W =
[[-0.20  0.23 -0.14 -1.25  0.26 -1.50  0.64 -1.91 -1.47]
 [-0.20  0.39 -0.01 -1.11 -1.96  0.30 -0.28  0.37  0.35]
 [-0.20 -1.27  0.85 -2.08 -0.60 -0.57 -1.07 -0.38 -0.41]
 [-0.20 -0.34 -0.49  0.56 -0.06 -0.77 -1.42  0.68 -0.26]
 [-0.20 -2.58 -1.04 -0.27 -0.68 -0.09 -0.41 -1.56 -0.25]
 [-0.20 -2.94 -0.06 -1.66 -0.65  0.65 -0.67 -1.23 -0.11]
 [-0.20  1.72  0.58 -1.81 -1.33 -0.43  0.20  0.15 -0.31]
 [-0.20 -1.44  0.93 -1.72 -0.33 -1.74 -1.78 -0.35 -0.71]
 [-0.20 -0.41 -1.63  0.24 -0.42 -0.76  1.09 -2.25 -0.90]]
W[-9, -9] => -0.20
W[1] => [-0.20, 0.39, -0.01, -1.11, -1.96, 0.30, -0.28, 0.37, 0.35]
W[1, -3] => -0.28
W[-6, -5] => -0.06
W[:, -5] => [0.26, -1.96, -0.60, -0.06, -0.68, -0.65, -1.33, -0.33, -0.42]
W[2, 2] => 0.85
W[:, -7] => [-0.14, -0.01, 0.85, -0.49, -1.04, -0.06, 0.58, 0.93, -1.63]
W[0, 8] => -1.47
W[-8, -1] => 0.35
W[-7, 5] => -0.57
W[:, -2] => [-1.91, 0.37, -0.38, 0.68, -1.56, -1.23, 0.15, -0.35, -2.25]
W[-1, -8] => -0.41
W[:, -4] => [-1.50, 0.30, -0.57, -0.77, -0.09, 0.65, -0.43, -1.74, -0.76]
W[-9, 2] => -0.14
W[4] => [-0.20, -2.58, -1.04, -0.27, -0.68, -0.09, -0.41, -1.56, -0.25]
W[8, 4] => -0.42
W[7, -1] => -0.71
W[-5, -8] => -2.58
W[6, -2] => 0.15
W[:, -1] => [-1.47, 0.35, -0.41, -0.26, -0.25, -0.11, -0.31, -0.71, -0.90]
W[-4, 5] => 0.65
W[8, -4] => -0.76
W[-3, 3] => -1.81
W[-7] => [-0.20, -1.27, 0.85, -2.08, -0.60, -0.57, -1.07, -0.38, -0.41]
W[-6, 8] => -0.26
W[5, -1] => -0.11
W[-3, -4] => -0.43
W[4, -2] => -1.56
W[-2] => [-0.20, -1.44, 0.93, -1.72, -0.33, -1.74, -1.78, -0.35, -0.71]
W[8, -2] => -2.25
W[:, 6] => [0.64, -0.28, -1.07, -1.42, -0.41, -0.67, 0.20, -1.78, 1.09]
W[:, 3] => [-1.25, -1.11, -2.08, 0.56, -0.27, -1.66, -1.81, -1.72, 0.24]

M = [[0.10, -0.06, 0.02, 0.06, 0.09, -0.14, -0.01, 0.08, -0.02, -0.02, -0.05, 0.14], [-0.13, 0.07, 0.16, 0.15, -0.07, 0.03, 0.07, 0.12, 0.01, 0.02, 0.15, 0.19], [0.05, 0.00, 0.15, 0.10, -0.15, 0.03, 0.08, 0.07, -0.03, -0.01, 0.18, 0.08], [0.09, 0.04, 0.06, 0.21, 0.07, -0.02, 0.16, 0.14, 0.02, -0.14, -0.18, 0.00], [0.11, -0.08, 0.01, -0.02, 0.09, -0.14, -0.07, 0.03, -0.02, 0.06, 0.05, 0.17], [0.10, -0.07, 0.02, 0.03, 0.10, -0.14, -0.04, 0.06, -0.02, 0.02, -0.01, 0.16]]
Indices start at 0.
(0, 0) => 0.10
(0, 6) => -0.01
(5, 3) => 0.03
(2, 1) => 0.00
(0, 4) => 0.09
(1, 2) => 0.16
(5, 5) => -0.14
(0, 10) => -0.05
(4, 10) => 0.05
(3, 6) => 0.16
(4, 1) => -0.08
(2, 4) => -0.15
(5, 10) => -0.01
(3, 5) => -0.02
(1, 10) => 0.15
(0, 2) => 0.02
(1, 6) => 0.07
(4, 9) => 0.06
(3, 8) => 0.02
(4, 2) => 0.01
(1, 11) => 0.19
(1, 1) => 0.07
(5, 8) => -0.02
(5, 6) => -0.04
(1, 8) => 0.01
(2, 8) => -0.03
(2, 6) => 0.08
(3, 11) => 0.00
(1, 4) => -0.07

data = array([  87,   -4,   38,   57,   80, -110])
data[0] -> 87
data[3] -> 57
data[5] -> -110
data[1] -> -4

B =
[[-46  42 -41  34   1  44  54 -39 -53  29 -54 -33]
 [ 13  76 -82   3  25   8   6 -72 -21 -45   9 -11]
 [-36  -8  13  56  40  40 -20  34  34   1   7 -54]]
B[0, 0] = -46
B[2, 3] = 56
B[2, 0] = -36
B[2, 11] = -54
B[1, 7] = -72
B[:, 1] = [42, 76, -8]
B[0, 7] = -39
B[2, 2] = 13
B[:, 7] = [-39, -72, 34]
B[1, 4] = 25
B[1, 1] = 76
B[0] = [-46, 42, -41, 34, 1, 44, 54, -39, -53, 29, -54, -33]
B[1, 11] = -11
B[2, 8] = 34
B[2, 9] = 1
B[2] = [-36, -8, 13, 56, 40, 40, -20, 34, 34, 1, 7, -54]

a = array([-50,   6, -99,  55, -14,   7, -77,  54,   6,  51,   2,  55, -13])
a[0] = -50
a[9] = 51
a[6] = -77
a[3] = 55
a[2] = -99
a[11] = 55
a[12] = -13
a[8] = 6
